Here is a tiny trained network, its code and every weight. The questions are about switching its units off for an input and a target symbol, where a switched-off unit gives its printed mean instead of its output.

import numpy as np


def w(rows, s, z=0):
    codes = np.array(rows[::2]) - 128.0
    scale = np.full(codes.shape[1], s)
    scale[-1] = z or s
    return codes * scale


def norm(h):
    return h / np.sqrt((h * h).mean(-1, keepdims=True) + 1e-5)


def f(y):
    return y / 2 * (1 + np.tanh(0.7978845608 * (y + 0.044715 * y**3)))


def softmax(a):
    e = np.exp(a - a.max(-1, keepdims=True))
    return e / e.sum(-1, keepdims=True)


def log_softmax(a):
    a = a - a.max(-1, keepdims=True)
    return a - np.log(np.exp(a).sum(-1, keepdims=True))


def net(x, mask):
    ids = ['αγδεζλμσφψ'.index(c) for c in x.split()]
    T = len(ids)
    res = E[ids] + P[:T]
    q, k, v = (norm(res) @ M[0].T for M in (Q, K, V))
    z = softmax(np.where(np.tri(T) > 0, q @ k.T / 3**0.5, -1e9)) @ v
    res = res + np.where(mask[0], z, O[0][:, -1]) @ O[0][:, :-1]
    y = f(norm(res) @ A[0][:, :-1].T + A[0][:, -1])
    res = res + np.where(mask[1:9], y, B[0][:, -1]) @ B[0][:, :-1]
    return log_softmax(norm(res)[-1] @ U[:, :-1].T + U[:, -1])


Q, K, V, O, A, B = {}, {}, {}, {}, {}, {}
E = w([
[169,155,152,125],'α',
[141,129,115,128],'γ',
[64,106,166,124],'δ',
[131,114,155,114],'ε',
[148,85,109,128],'ζ',
[153,42,164,252],'λ',
[190,154,163,140],'μ',
[101,169,76,145],'σ',
[120,121,179,140],'φ',
[150,116,183,163],'ψ',
],0.03)
P = w([
[114,211,93,35],'0',
[138,151,89,253],'1',
[123,127,90,240],'2',
[114,115,87,233],'3',
[101,101,95,230],'4',
[94,90,89,228],'5',
[88,87,89,215],'6',
],0.0071)
Q[0] = w([
[128,143,18,139],'h0',
[108,72,6,198],'h0',
[218,173,122,61],'h0',
],0.012)
K[0] = w([
[49,117,100,246],'h0',
[12,163,100,148],'h0',
[203,127,133,156],'h0',
],0.013)
V[0] = w([
[10,159,167,139],'h0',
[131,160,152,89],'h0',
[160,99,176,133],'h0',
],0.012)
O[0] = w([
[1,167,194,122,5],'h0',
[76,16,134,144,47],'h0',
[198,39,229,77,88],'h0',
],0.0092,0.0022)
A[0] = w([
[125,208,226,105,94],'n0',
[117,132,236,158,136],'n1',
[79,237,139,117,80],'n2',
[129,172,146,210,148],'n3',
[180,154,79,66,157],'n4',
[163,100,110,214,149],'n5',
[124,181,50,115,52],'n6',
[200,248,114,91,2],'n7',
],0.012,0.0061)
B[0] = w([
[187,131,113,183,131],'n0',
[147,188,129,104,180],'n1',
[167,18,124,110,161],'n2',
[107,170,113,69,196],'n3',
[142,144,156,78,171],'n4',
[72,111,91,98,255],'n5',
[142,128,155,232,149],'n6',
[49,91,246,249,133],'n7',
],0.014,0.0078)
U = w([
[65,37,154,125,122],'α',
[56,173,43,163,152],'γ',
[143,206,193,232,93],'δ',
[8,124,211,53,149],'ε',
[198,130,52,40,153],'ζ',
[150,205,153,87,116],'λ',
[160,29,171,228,2],'μ',
[109,253,117,25,62],'σ',
[110,171,212,129,114],'φ',
[220,164,230,140,234],'ψ',
],0.014,0.0033)

Each question gives the input, a string of symbols that net reads in full, and the target symbol t.
The units are the heads (3 rows each of Q, K, V and O) and the neurons (one row each of A and B). Each row of codes is followed by its name. A weight is (code - 128) times the scale printed after its matrix; where a second scale follows, it is the last column's (O, A, B and U).
mask holds one flag per unit, heads first, then neurons. A switched-off unit (its flag False) gives its mean, the last column of its rows in O or B, instead of its output. The means were averaged over made-up inputs and are rounded, as every weight is.
A unit's drop is (log p(t) with every unit on - log p(t) with that unit switched off) / (log p(t) with every unit on - log p(t) with every unit switched off).
The circuit of an input: a set's keep is (log p(t) with only the set's units on - log p(t) with every unit switched off) / (log p(t) with every unit on - log p(t) with every unit switched off). Starting from all 9 units, units are removed one at a time, each time the one whose removal leaves the highest keep (on an exact tie, the one counted first), for as long as the keep stays at least 0.8.
circuit, biggest first: the units of the circuit, biggest drop first
unit that matters most: the unit with the biggest drop
k most important neurons: the k neurons with the biggest drops, biggest first
drop of u: that unit's drop, to one decimal
input σ ζ ε ψ ε, target σ: unit that matters most : n1
input ψ ζ ε, target ψ: circuit, biggest first : h0, n5
input μ λ ε ζ φ α μ, target ζ: circuit, biggest first : n6, n5
input ψ μ σ σ μ ζ ψ, target ψ: 3 most important neurons : n1, n2, n4
input μ δ μ γ μ, target ζ: circuit, biggest first : h0, n6
input ζ α ζ σ ψ δ λ, target ε: circuit, biggest first : h0, n3
input ψ ψ ψ σ φ φ, target ψ: circuit, biggest first : h0, n1, n5
input α λ μ σ φ, target α: 3 most important neurons : n4, n3, n5
input α ζ ψ, target α: circuit, biggest first : n5, n6
input α σ γ γ φ, target α: 2 most important neurons : n4, n3
input α ζ σ γ ε, target α: drop of n3 : -0.1
input ζ α λ ζ ε, target ζ: drop of n2 : 0.0
input σ ζ ζ σ φ, target σ: drop of n3 : 0.1
input ζ ζ γ, target δ: most important neuron : n7
